Here is a tiny trained network, its code and every weight. The questions are about switching its units off for an input and a target symbol, where a switched-off unit gives its printed mean instead of its output.

import numpy as np


def w(rows, s, z=0):
    codes = np.array(rows[::2]) - 128.0
    scale = np.full(codes.shape[1], s)
    scale[-1] = z or s
    return codes * scale


def norm(h):
    return h / np.sqrt((h * h).mean(-1, keepdims=True) + 1e-5)


def f(y):
    return np.maximum(y, 0)


def softmax(a):
    e = np.exp(a - a.max(-1, keepdims=True))
    return e / e.sum(-1, keepdims=True)


def log_softmax(a):
    a = a - a.max(-1, keepdims=True)
    return a - np.log(np.exp(a).sum(-1, keepdims=True))


def net(x, mask):
    ids = ['Ξγζηπστ'.index(c) for c in x.split()]
    T = len(ids)
    res = E[ids] + P[:T]
    u = 0
    for l in range(2):
        q, k, v = (norm(res) @ M[l].T for M in (Q, K, V))
        z = softmax(np.where(np.tri(T) > 0, q @ k.T / 2**0.5, -1e9)) @ v
        res = res + np.where(mask[u], z, O[l][:, -1]) @ O[l][:, :-1]
        u += 1
        y = f(norm(res) @ A[l][:, :-1].T + A[l][:, -1])
        res = res + np.where(mask[u : u + 4], y, B[l][:, -1]) @ B[l][:, :-1]
        u += 4
    return log_softmax(norm(res)[-1] @ U[:, :-1].T + U[:, -1])


Q, K, V, O, A, B = {}, {}, {}, {}, {}, {}
E = w([
[99,131,198,124,55,83,116,126,123,87],'Ξ',
[125,156,93,163,126,124,175,113,90,99],'γ',
[116,167,154,117,103,206,156,105,98,172],'ζ',
[111,2,162,157,105,145,168,104,118,129],'η',
[116,153,119,174,121,130,72,96,181,159],'π',
[121,130,155,43,130,103,177,117,118,166],'σ',
[95,113,163,155,171,108,102,173,102,131],'τ',
],0.029)
P = w([
[166,121,56,37,117,131,54,152,90,157],'0',
[178,123,119,156,154,102,200,131,145,128],'1',
[151,133,120,166,137,110,195,126,139,119],'2',
[97,133,123,167,140,105,190,101,132,133],'3',
[87,131,128,193,124,80,174,105,101,135],'4',
[38,178,134,178,129,123,192,87,114,132],'5',
[23,134,171,232,96,96,173,81,81,165],'6',
[28,130,172,249,111,67,189,108,90,173],'7',
],0.012)
Q[0] = w([
[81,126,81,197,103,87,238,117,80,166],'0.h1',
[2,105,219,157,59,60,171,79,110,241],'0.h1',
],0.0077)
K[0] = w([
[27,61,103,105,127,180,19,150,74,253],'0.h1',
[149,94,24,67,53,125,43,209,52,155],'0.h1',
],0.0061)
V[0] = w([
[156,109,145,66,83,68,128,136,99,3],'0.h1',
[131,192,142,88,93,211,172,53,109,100],'0.h1',
],0.0068)
O[0] = w([
[50,124,67,237,111,136,220,234,72,131,254],'0.h1',
[210,118,154,139,88,37,216,137,168,255,80],'0.h1',
],0.0083,0.00075)
A[0] = w([
[126,122,105,88,89,187,126,135,115,136,17],'0.n1',
[115,81,184,154,142,2,108,140,98,91,207],'0.n2',
[195,136,32,162,153,129,110,172,100,164,2],'0.n3',
[135,148,91,140,156,114,143,72,154,133,167],'0.n4',
],0.0094,0.0037)
B[0] = w([
[152,156,200,152,162,190,60,80,82,254,133],'0.n1',
[145,194,143,128,129,174,78,43,77,68,254],'0.n2',
[52,216,14,152,126,119,137,242,161,102,146],'0.n3',
[98,149,177,246,33,138,117,129,60,179,196],'0.n4',
],0.0081,0.0076)
Q[1] = w([
[1,154,243,152,75,147,184,47,63,168],'1.h1',
[151,120,138,126,131,129,63,177,195,155],'1.h1',
],0.0095)
K[1] = w([
[135,90,36,104,86,125,78,160,2,147],'1.h1',
[68,137,185,123,142,112,183,130,108,44],'1.h1',
],0.0088)
V[1] = w([
[103,222,85,193,51,113,107,1,203,69],'1.h1',
[72,174,72,126,157,64,115,248,169,140],'1.h1',
],0.0066)
O[1] = w([
[91,116,60,108,41,104,55,124,47,113,245],'1.h1',
[182,157,79,192,166,130,82,9,170,143,252],'1.h1',
],0.014,0.0029)
A[1] = w([
[77,157,93,110,209,211,112,83,119,81,65],'1.n1',
[175,127,100,70,104,98,82,122,194,169,87],'1.n2',
[146,148,200,82,124,86,179,107,50,254,5],'1.n3',
[53,130,198,115,99,142,170,235,146,116,3],'1.n4',
],0.0098,0.0053)
B[1] = w([
[46,131,145,195,183,29,85,204,111,126,253],'1.n1',
[111,122,122,124,150,108,148,33,233,166,148],'1.n2',
[53,153,95,164,239,60,147,112,131,110,246],'1.n3',
[80,26,28,204,106,152,92,2,225,107,188],'1.n4',
],0.0095,0.004)
U = w([
[142,186,170,36,21,143,92,127,145,93,254],'Ξ',
[127,157,83,147,36,95,161,231,122,132,161],'γ',
[147,211,186,68,105,254,140,165,127,202,248],'ζ',
[114,40,119,109,90,181,119,118,155,117,98],'η',
[136,149,75,139,86,108,53,90,207,161,99],'π',
[89,127,125,68,105,14,138,137,154,177,39],'σ',
[97,140,152,137,165,129,43,164,122,105,10],'τ',
],0.0066,0.0035)

Each question gives the input, a string of symbols that net reads in full, and the target symbol t.
The units are the heads (2 rows each of Q, K, V and O) and the neurons (one row each of A and B). Each row of codes is followed by its name. A weight is (code - 128) times the scale printed after its matrix; where a second scale follows, it is the last column's (O, A, B and U).
mask holds one flag per unit, layer by layer, with each layer's heads first. A switched-off unit (its flag False) gives its mean, the last column of its rows in O or B, instead of its output. The means were averaged over made-up inputs and are rounded, as every weight is.
A unit's drop is (log p(t) with every unit on - log p(t) with that unit switched off) / (log p(t) with every unit on - log p(t) with every unit switched off).
The circuit of an input: a set's keep is (log p(t) with only the set's units on - log p(t) with every unit switched off) / (log p(t) with every unit on - log p(t) with every unit switched off). Starting from all 10 units, units are removed one at a time, each time the one whose removal leaves the highest keep (on an exact tie, the one counted first), for as long as the keep stays at least 0.8.
units of the circuit, in order: the units of the circuit, biggest drop first
unit that matters most: the unit with the biggest drop
k most important neurons of layer l: the k neurons of layer l with the biggest drops, biggest first
drop of u: that unit's drop, to one decimal
input σ γ γ τ, target ζ: unit that matters most	1.h1
input σ τ γ, target ζ: units of the circuit, in order	[1.h1 1.n3]
input γ σ π ζ γ τ, target π: units of the circuit, in order	[1.h1 0.n3]
input σ η π γ τ γ η τ, target ζ: units of the circuit, in order	[0.n2 1.h1]
input π γ σ γ, target Ξ: units of the circuit, in order	[0.h1 1.h1]
input π γ η π π τ γ σ, target Ξ: units of the circuit, in order	[1.h1 0.h1]
input π ζ γ ζ, target Ξ: units of the circuit, in order	[1.h1 0.h1]
input ζ π γ Ξ, target σ: units of the circuit, in order	[0.h1 1.n3]
input η Ξ π σ, target η: 2 most important neurons of layer 1	[1.n4 1.n1]
input η τ τ γ π π, target η: units of the circuit, in order	[1.h1 1.n4]
input τ γ η Ξ, target τ: units of the circuit, in order	[0.h1 1.n1 1.h1]
input γ γ τ η γ π ζ, target π: 3 most important neurons of layer 0	[0.n3 0.n2 0.n4]
input ζ Ξ Ξ, target σ: 2 most important neurons of layer 1	[1.n3 1.n4]
input Ξ γ Ξ γ π η, target γ: units of the circuit, in order	[0.h1]
input ζ γ Ξ τ γ τ γ π, target σ: drop of 0.h1	1.0
input Ξ σ Ξ Ξ γ γ ζ, target γ: drop of 0.n3	0.0
input σ Ξ ζ Ξ, target ζ: drop of 1.h1	0.7
input η γ γ η π τ γ, target η: 2 most important neurons of layer 1	[1.n4 1.n1]
